Below is a small trained network, with its code and all its weights. Each question gives an input and a class and asks what happens when units are switched off, that is, made to give their printed mean instead of their output.

import numpy as np


def w(rows, s, z=0):
    codes = np.array(rows[::2]) - 128.0
    scale = np.full(codes.shape[1], s)
    scale[-1] = z or s
    return codes * scale


def norm(h):
    return h / np.sqrt((h * h).mean(-1, keepdims=True) + 1e-5)


def f(y):
    return y / 2 * (1 + np.tanh(0.7978845608 * (y + 0.044715 * y**3)))


def log_softmax(a):
    a = a - a.max(-1, keepdims=True)
    return a - np.log(np.exp(a).sum(-1, keepdims=True))


def net(x, mask):
    res = np.array(x, float).reshape(1, 5) / 4 @ E
    u = 0
    for l in range(4):
        y = f(norm(res) @ A[l][:, :-1].T + A[l][:, -1])
        res = res + np.where(mask[u : u + 5], y, B[l][:, -1]) @ B[l][:, :-1]
        u += 5
    return log_softmax(norm(res)[-1] @ U[:, :-1].T + U[:, -1])


A, B = {}, {}
E = w([
[91,56,148,160,101],'x0',
[170,127,40,122,52],'x1',
[120,109,134,131,121],'x2',
[64,200,114,3,115],'x3',
[127,123,20,159,221],'x4',
],0.0057)
A[0] = w([
[194,108,36,108,35,49],'L0N0',
[147,193,189,116,39,70],'L0N1',
[252,152,169,169,73,5],'L0N2',
[76,142,255,132,248,101],'L0N3',
[156,120,25,130,7,59],'L0N4',
],0.0056,0.0023)
B[0] = w([
[29,172,190,207,106,178],'L0N0',
[103,78,111,142,116,177],'L0N1',
[164,151,154,2,118,155],'L0N2',
[122,195,163,181,125,255],'L0N3',
[105,200,202,217,191,193],'L0N4',
],0.0083,0.0029)
A[1] = w([
[17,190,101,76,105,54],'L1N0',
[125,77,94,58,109,204],'L1N1',
[149,73,224,2,118,248],'L1N2',
[69,157,147,108,178,165],'L1N3',
[166,202,134,77,63,129],'L1N4',
],0.0077,0.0017)
B[1] = w([
[231,127,115,154,158,248],'L1N0',
[148,76,92,63,176,132],'L1N1',
[150,118,112,86,2,253],'L1N2',
[150,166,204,119,125,212],'L1N3',
[114,112,138,153,75,194],'L1N4',
],0.0085,0.0034)
A[2] = w([
[87,124,76,107,206,115],'L2N0',
[105,71,155,133,137,184],'L2N1',
[163,179,150,170,157,255],'L2N2',
[111,112,133,92,254,39],'L2N3',
[204,88,157,176,136,58],'L2N4',
],0.011,0.00069)
B[2] = w([
[54,25,42,88,62,164],'L2N0',
[110,161,154,127,117,146],'L2N1',
[145,154,201,106,124,253],'L2N2',
[99,128,68,152,58,188],'L2N3',
[248,159,131,2,101,198],'L2N4',
],0.0072,0.0048)
A[3] = w([
[122,119,56,196,191,2],'L3N0',
[164,138,105,14,91,239],'L3N1',
[254,122,120,63,110,230],'L3N2',
[117,168,184,223,130,205],'L3N3',
[147,116,52,151,212,167],'L3N4',
],0.0064,0.00077)
B[3] = w([
[126,128,120,54,73,133],'L3N0',
[149,53,50,101,185,224],'L3N1',
[136,73,80,83,171,254],'L3N2',
[145,138,209,121,151,212],'L3N3',
[2,170,190,153,99,137],'L3N4',
],0.0085,0.0041)
U = w([
[110,254,238,142,127,104],'0',
[6,112,81,68,41,215],'1',
[218,91,83,30,233,3],'2',
],0.0055,0.0019)

Each question gives the input, the list of numbers given to net, and the class t.
The units are the neurons (one row each of A and B). Each row of codes is followed by its name. A weight is (code - 128) times the scale printed after its matrix; where a second scale follows, it is the last column's (A, B and U).
mask holds one flag per neuron, layer by layer. A switched-off neuron (its flag False) gives its mean, the last column of its row in B, instead of its output. The means were averaged over made-up inputs and are rounded, as every weight is.
A unit's drop is (log p(t) with every unit on - log p(t) with that unit switched off) / (log p(t) with every unit on - log p(t) with every unit switched off).
The circuit of an input: a set's keep is (log p(t) with only the set's units on - log p(t) with every unit switched off) / (log p(t) with every unit on - log p(t) with every unit switched off). Starting from the 12 units with the biggest drops (on a tie, the unit counted first), units are removed one at a time, each time the one whose removal leaves the highest keep (on an exact tie, the one counted first), for as long as the keep stays at least 0.8.
circuit, biggest first: the units of the circuit, biggest drop first
unit that matters most: the unit with the biggest drop
k most important neurons: the k neurons with the biggest drops, biggest first
k most important neurons of layer l: the k neurons of layer l with the biggest drops, biggest first
drop of u: that unit's drop, to one decimal
input [6,8,-3,-4,8], class 0: circuit, biggest first	[L0N4 L3N1]
input [-5,-1,-6,2,-6], class 1: unit that matters most	L1N2
input [8,-5,4,8,-3], class 2: 3 most important neurons	[L1N0 L0N0 L0N4]
input [0,-5,2,-4,6], class 1: 2 most important neurons of layer 2	[L2N0 L2N3]
input [0,-6,-8,8,8], class 1: 3 most important neurons	[L2N0 L2N3 L2N4]
input [1,-2,-7,-1,4], class 1: 2 most important neurons of layer 1	[L1N0 L1N2]
input [4,7,-1,3,-5], class 0: circuit, biggest first	[L0N4 L1N2]
input [1,8,2,-3,-5], class 0: 2 most important neurons	[L0N4 L0N0]
input [-6,8,-7,6,-2], class 0: 4 most important neurons	[L0N4 L0N0 L2N4 L1N2]
input [-6,8,-6,-6,3], class 0: 3 most important neurons	[L0N0 L0N4 L1N0]
input [-2,4,-1,-3,-1], class 0: 2 most important neurons of layer 0	[L0N0 L0N4]
input [-6,-2,-4,1,-7], class 1: 2 most important neurons	[L1N2 L1N4]
input [5,3,0,7,0], class 2: 2 most important neurons	[L1N0 L0N3]
input [5,0,2,7,3], class 2: circuit, biggest first	[L1N0]
input [6,-6,-3,0,4], class 0: drop of L0N3	0.6
input [-6,3,5,-3,-7], class 1: drop of L0N2	0.3
input [-1,5,0,5,2], class 0: drop of L0N0	0.5
input [4,8,-4,-5,6], class 0: drop of L2N3	0.1
input [-8,2,8,-5,5], class 1: 3 most important neurons of layer 1	[L1N0 L1N3 L1N2]
input [4,2,7,-8,-4], class 2: unit that matters most	L2N4
